Below are the code and all the weights of a small trained network. Each question names an input and a class and asks about switching units off, where a switched-off unit gives its printed mean instead of its output.

import numpy as np


def w(rows, s, z=0):
    codes = np.array(rows[::2]) - 128.0
    scale = np.full(codes.shape[1], s)
    scale[-1] = z or s
    return codes * scale


def norm(h):
    return h / np.sqrt((h * h).mean(-1, keepdims=True) + 1e-5)


def f(y):
    return y / 2 * (1 + np.tanh(0.7978845608 * (y + 0.044715 * y**3)))


def log_softmax(a):
    a = a - a.max(-1, keepdims=True)
    return a - np.log(np.exp(a).sum(-1, keepdims=True))


def net(x, mask):
    res = np.array(x, float).reshape(1, 6) / 4 @ E
    u = 0
    for l in range(3):
        y = f(norm(res) @ A[l][:, :-1].T + A[l][:, -1])
        res = res + np.where(mask[u : u + 5], y, B[l][:, -1]) @ B[l][:, :-1]
        u += 5
    return log_softmax(norm(res)[-1] @ U[:, :-1].T + U[:, -1])


A, B = {}, {}
E = w([
[58,191,112,154,98,130,100,118,176,71,118,147],'x0',
[95,184,100,178,137,133,97,88,254,24,98,38],'x1',
[70,160,129,128,121,137,55,209,128,114,56,108],'x2',
[107,240,78,110,54,196,179,65,114,83,219,205],'x3',
[169,45,136,124,170,159,97,159,72,164,119,97],'x4',
[192,147,222,139,146,28,197,10,93,139,186,81],'x5',
],0.0083)
A[0] = w([
[103,96,134,128,136,119,54,218,190,115,39,37,97],'L0N0',
[74,171,48,127,116,208,78,217,167,99,98,202,91],'L0N1',
[124,175,117,128,114,126,125,109,170,112,118,117,44],'L0N2',
[97,251,103,131,121,126,133,68,230,57,126,112,2],'L0N3',
[105,95,137,141,130,145,87,158,147,114,101,92,48],'L0N4',
],0.02,0.0031)
B[0] = w([
[204,57,17,137,245,83,76,136,159,146,52,67,234],'L0N0',
[87,90,239,24,38,249,47,150,76,108,160,207,252],'L0N1',
[125,146,165,174,123,94,156,139,111,93,127,134,167],'L0N2',
[108,245,80,189,78,63,255,14,218,113,217,115,250],'L0N3',
[146,128,73,119,186,73,123,151,101,144,95,116,169],'L0N4',
],0.011,0.025)
A[1] = w([
[57,240,119,253,109,76,221,101,223,86,162,78,118],'L1N0',
[70,138,130,159,96,206,141,223,137,117,111,172,50],'L1N1',
[94,110,101,219,190,90,112,222,135,100,20,66,86],'L1N2',
[97,118,154,173,74,207,180,191,193,37,88,151,4],'L1N3',
[156,98,177,152,153,85,215,86,48,209,179,146,166],'L1N4',
],0.018,0.0017)
B[1] = w([
[124,145,80,112,48,56,202,4,180,13,146,132,252],'L1N0',
[35,28,206,94,155,77,100,135,150,85,101,139,154],'L1N1',
[143,158,25,81,167,66,59,179,75,139,118,88,179],'L1N2',
[170,91,124,87,213,117,126,143,134,106,126,92,154],'L1N3',
[205,149,197,194,126,152,145,148,11,187,99,139,210],'L1N4',
],0.012,0.028)
A[2] = w([
[81,159,34,192,168,26,160,182,153,140,64,85,48],'L2N0',
[129,152,114,99,129,203,102,150,74,142,174,129,247],'L2N1',
[110,206,147,205,152,200,136,188,134,176,158,86,69],'L2N2',
[50,129,167,104,86,217,75,203,142,161,120,177,49],'L2N3',
[152,62,62,191,250,138,138,192,191,185,80,72,219],'L2N4',
],0.019,0.0015)
B[2] = w([
[121,61,168,96,126,248,88,133,149,135,125,152,236],'L2N0',
[85,178,158,126,75,141,108,161,158,118,119,146,197],'L2N1',
[104,139,124,163,67,139,148,118,160,170,123,132,168],'L2N2',
[43,81,159,157,184,194,186,167,166,143,173,156,220],'L2N3',
[121,206,93,163,160,26,130,175,160,132,109,45,250],'L2N4',
],0.014,0.015)
U = w([
[120,186,79,182,66,95,204,2,193,55,182,161,248],'0',
[44,66,170,95,123,221,69,161,151,107,150,218,86],'1',
[201,155,174,236,105,143,157,122,34,198,104,167,31],'2',
[181,107,20,144,221,73,41,164,130,149,62,83,177],'3',
],0.01,0.0014)

Each question gives the input, the list of numbers given to net, and the class t.
The units are the neurons (one row each of A and B). Each row of codes is followed by its name. A weight is (code - 128) times the scale printed after its matrix; where a second scale follows, it is the last column's (A, B and U).
mask holds one flag per neuron, layer by layer. A switched-off neuron (its flag False) gives its mean, the last column of its row in B, instead of its output. The means were averaged over made-up inputs and are rounded, as every weight is.
A unit's drop is (log p(t) with every unit on - log p(t) with that unit switched off) / (log p(t) with every unit on - log p(t) with every unit switched off).
The circuit of an input: a set's keep is (log p(t) with only the set's units on - log p(t) with every unit switched off) / (log p(t) with every unit on - log p(t) with every unit switched off). Starting from the 12 units with the biggest drops (on a tie, the unit counted first), units are removed one at a time, each time the one whose removal leaves the highest keep (on an exact tie, the one counted first), for as long as the keep stays at least 0.8.
circuit, biggest first: the units of the circuit, biggest drop first
most important unit: the unit with the biggest drop
k most important neurons: the k neurons with the biggest drops, biggest first
top k neurons in layer l: the k neurons of layer l with the biggest drops, biggest first
drop when u is switched off: that unit's drop, to one decimal
input [6,3,-1,-2,7,-6], class 3: most important unit : L0N0
input [-1,-7,3,1,6,-1], class 2: circuit, biggest first : [L0N0 L0N1 L1N4]
input [-3,0,-3,-7,-3,5], class 2: circuit, biggest first : [L0N0 L0N3 L0N1 L1N4]
input [-8,-4,-3,8,8,7], class 2: 2 most important neurons : [L0N3 L0N1]
input [1,-3,4,7,6,7], class 2: 3 most important neurons : [L0N3 L0N1 L0N0]
input [-8,-5,8,-4,-8,5], class 2: top 3 neurons in layer 0 : [L0N0 L0N3 L0N1]
input [0,-6,3,-2,0,8], class 2: 2 most important neurons : [L0N3 L0N0]
input [7,4,-1,6,4,-7], class 1: 2 most important neurons : [L0N1 L1N0]
input [-5,8,5,3,6,-8], class 1: 2 most important neurons : [L0N1 L2N3]
input [4,2,-7,-4,-5,-8], class 1: 2 most important neurons : [L0N1 L1N0]
input [-1,-1,-2,-4,2,5], class 2: 2 most important neurons : [L0N0 L0N3]
input [5,-8,4,5,6,7], class 2: 3 most important neurons : [L0N3 L0N1 L0N0]
input [0,-6,-7,3,-5,-4], class 1: 2 most important neurons : [L0N3 L1N0]
input [4,1,0,5,2,-7], class 1: most important unit : L0N1
input [-2,2,4,1,-8,-6], class 1: drop when L0N1 is switched off : 1.3
input [-6,-6,1,-3,8,-6], class 3: drop when L2N2 is switched off : 0.0
input [0,-5,-3,4,6,-2], class 2: drop when L1N4 is switched off : 0.2
